Below are the code and all the weights of a small trained network. Each question names an input and a target symbol and asks about switching units off, where a switched-off unit gives its printed mean instead of its output.

import numpy as np


def w(rows, s, z=0):
    codes = np.array(rows[::2]) - 128.0
    scale = np.full(codes.shape[1], s)
    scale[-1] = z or s
    return codes * scale


def norm(h):
    return h / np.sqrt((h * h).mean(-1, keepdims=True) + 1e-5)


def f(y):
    return y / 2 * (1 + np.tanh(0.7978845608 * (y + 0.044715 * y**3)))


def softmax(a):
    e = np.exp(a - a.max(-1, keepdims=True))
    return e / e.sum(-1, keepdims=True)


def log_softmax(a):
    a = a - a.max(-1, keepdims=True)
    return a - np.log(np.exp(a).sum(-1, keepdims=True))


def net(x, mask):
    ids = ['αβδεζηθλμξπστφψω'.index(c) for c in x.split()]
    T = len(ids)
    res = E[ids] + P[:T]
    r = norm(res)
    for j in range(2):
        rows = slice(3 * j, 3 * j + 3)
        q, k, v = (r @ M[0][rows].T for M in (Q, K, V))
        z = softmax(np.where(np.tri(T) > 0, q @ k.T / 3**0.5, -1e9)) @ v
        o = O[0][rows]
        res = res + np.where(mask[j], z, o[:, -1]) @ o[:, :-1]
    y = f(norm(res) @ A[0][:, :-1].T + A[0][:, -1])
    res = res + np.where(mask[2:10], y, B[0][:, -1]) @ B[0][:, :-1]
    return log_softmax(norm(res)[-1] @ U[:, :-1].T + U[:, -1])


Q, K, V, O, A, B = {}, {}, {}, {}, {}, {}
E = w([
[134,163,33,75],'α',
[125,116,134,109],'β',
[128,108,119,103],'δ',
[83,136,179,143],'ε',
[129,110,125,111],'ζ',
[145,120,196,83],'η',
[147,147,112,142],'θ',
[129,110,126,112],'λ',
[120,135,130,105],'μ',
[144,143,97,144],'ξ',
[128,108,123,107],'π',
[3,140,172,166],'σ',
[122,151,113,148],'τ',
[158,217,126,59],'φ',
[72,175,144,130],'ψ',
[66,128,58,126],'ω',
],0.029)
P = w([
[160,96,149,254],'0',
[36,226,156,123],'1',
[41,213,139,121],'2',
[48,214,143,113],'3',
[44,213,134,111],'4',
[49,211,130,113],'5',
[54,215,136,107],'6',
[45,213,132,112],'7',
[48,218,137,112],'8',
[54,207,135,106],'9',
[48,203,137,98],'10',
[55,208,128,100],'11',
[47,197,128,103],'12',
],0.0033)
Q[0] = w([
[106,148,68,98],'head 1',
[125,118,62,100],'head 1',
[77,35,183,6],'head 1',
[115,113,21,132],'head 2',
[185,29,157,157],'head 2',
[114,203,130,142],'head 2',
],0.02)
K[0] = w([
[160,108,82,138],'head 1',
[176,94,95,118],'head 1',
[140,3,153,227],'head 1',
[94,113,58,188],'head 2',
[191,98,192,169],'head 2',
[130,211,65,86],'head 2',
],0.017)
V[0] = w([
[91,253,206,69],'head 1',
[34,98,88,233],'head 1',
[91,216,2,47],'head 1',
[82,41,100,111],'head 2',
[178,155,152,84],'head 2',
[71,123,106,79],'head 2',
],0.008)
O[0] = w([
[72,1,180,71,171],'head 1',
[116,127,119,191,152],'head 1',
[143,69,32,82,138],'head 1',
[83,222,99,87,159],'head 2',
[206,49,121,132,141],'head 2',
[113,92,50,134,253],'head 2',
],0.0071,0.0033)
A[0] = w([
[247,92,150,159,97],'neuron 1',
[127,121,93,145,211],'neuron 2',
[186,155,114,145,76],'neuron 3',
[42,132,183,96,79],'neuron 4',
[166,152,198,74,129],'neuron 5',
[102,146,230,161,2],'neuron 6',
[215,194,248,112,45],'neuron 7',
[108,207,137,63,137],'neuron 8',
],0.014,0.0084)
B[0] = w([
[141,97,177,148,135],'neuron 1',
[111,128,174,155,239],'neuron 2',
[151,82,77,130,133],'neuron 3',
[179,117,96,127,238],'neuron 4',
[108,246,114,99,182],'neuron 5',
[203,88,135,135,170],'neuron 6',
[68,95,179,82,184],'neuron 7',
[161,83,144,137,255],'neuron 8',
],0.014,0.0055)
U = w([
[145,133,17,77,164],'α',
[93,165,223,56,96],'β',
[181,154,96,135,149],'δ',
[251,114,111,103,39],'ε',
[116,184,136,135,188],'ζ',
[191,180,101,22,104],'η',
[178,78,217,180,64],'θ',
[107,187,138,134,178],'λ',
[105,89,116,69,127],'μ',
[161,117,61,224,69],'ξ',
[181,207,108,155,254],'π',
[144,119,102,135,101],'σ',
[25,150,171,196,82],'τ',
[124,106,114,77,132],'φ',
[101,112,121,108,134],'ψ',
[47,183,56,126,188],'ω',
],0.014,0.0039)

Each question gives the input, a string of symbols that net reads in full, and the target symbol t.
The units are the heads (3 rows each of Q, K, V and O) and the neurons (one row each of A and B). Each row of codes is followed by its name. A weight is (code - 128) times the scale printed after its matrix; where a second scale follows, it is the last column's (O, A, B and U).
mask holds one flag per unit, heads first, then neurons. A switched-off unit (its flag False) gives its mean, the last column of its rows in O or B, instead of its output. The means were averaged over made-up inputs and are rounded, as every weight is.
A unit's drop is (log p(t) with every unit on - log p(t) with that unit switched off) / (log p(t) with every unit on - log p(t) with every unit switched off).
The circuit of an input: a set's keep is (log p(t) with only the set's units on - log p(t) with every unit switched off) / (log p(t) with every unit on - log p(t) with every unit switched off). Starting from all 10 units, units are removed one at a time, each time the one whose removal leaves the highest keep (on an exact tie, the one counted first), for as long as the keep stays at least 0.8.
circuit, biggest first: the units of the circuit, biggest drop first
unit that matters most: the unit with the biggest drop
k most important neurons: the k neurons with the biggest drops, biggest first
heads that matter: for each layer, one digit per head in row order, 1 if its drop is at least 0.15 and else 0, layers parted by /
input β π φ π π δ π η ε τ ζ τ β, target β: heads that matter => 10
input τ η ε σ π π, target τ: circuit, biggest first => (head 1; neuron 2; neuron 8)
input ψ δ ε π α θ, target α: circuit, biggest first => (head 1)
input τ ξ π ξ ε β π, target τ: heads that matter => 10
input η ε ε ε δ ε ω ξ, target ω: heads that matter => 11
input β μ ζ π ω λ, target β: circuit, biggest first => (head 1; neuron 7)
input τ η ψ α ε α ζ ε ε, target θ: 3 most important neurons => (neuron 6; neuron 4; neuron 7)
input τ α σ μ, target τ: heads that matter => 11
input ξ ε η μ ω π ψ σ π π ψ ψ λ, target ξ: heads that matter => 10
input ω δ φ ε π, target ω: circuit, biggest first => (head 1; neuron 4; head 2)
input π τ μ ω ζ ζ δ β, target π: heads that matter => 11
input ξ ζ λ η σ μ π τ μ λ, target ξ: heads that matter => 10
input ξ ζ ζ α μ σ ε π π δ, target ξ: 4 most important neurons => (neuron 5; neuron 7; neuron 2; neuron 8)
input ε ε α ω φ η π π ψ ε ε δ β, target ε: circuit, biggest first => (neuron 4; neuron 7)
input η π ω ε π η ω τ ε, target θ: unit that matters most => head 1
input ω τ ε ζ, target ω: circuit, biggest first => (head 1; neuron 8; neuron 4)
input π β θ ξ τ, target τ: heads that matter => 01
input η θ ξ π δ ζ π, target η: circuit, biggest first => (head 1; neuron 5; neuron 4; neuron 2)
input θ ε α τ μ ξ ξ ψ ε ε τ μ, target θ: 2 most important neurons => (neuron 8; neuron 4)
input ε μ β ζ, target ε: unit that matters most => neuron 4
input β τ θ θ π η π τ τ π, target β: 2 most important neurons => (neuron 7; neuron 8)
input ξ β ε π ψ τ π β, target ξ: 3 most important neurons => (neuron 5; neuron 7; neuron 8)
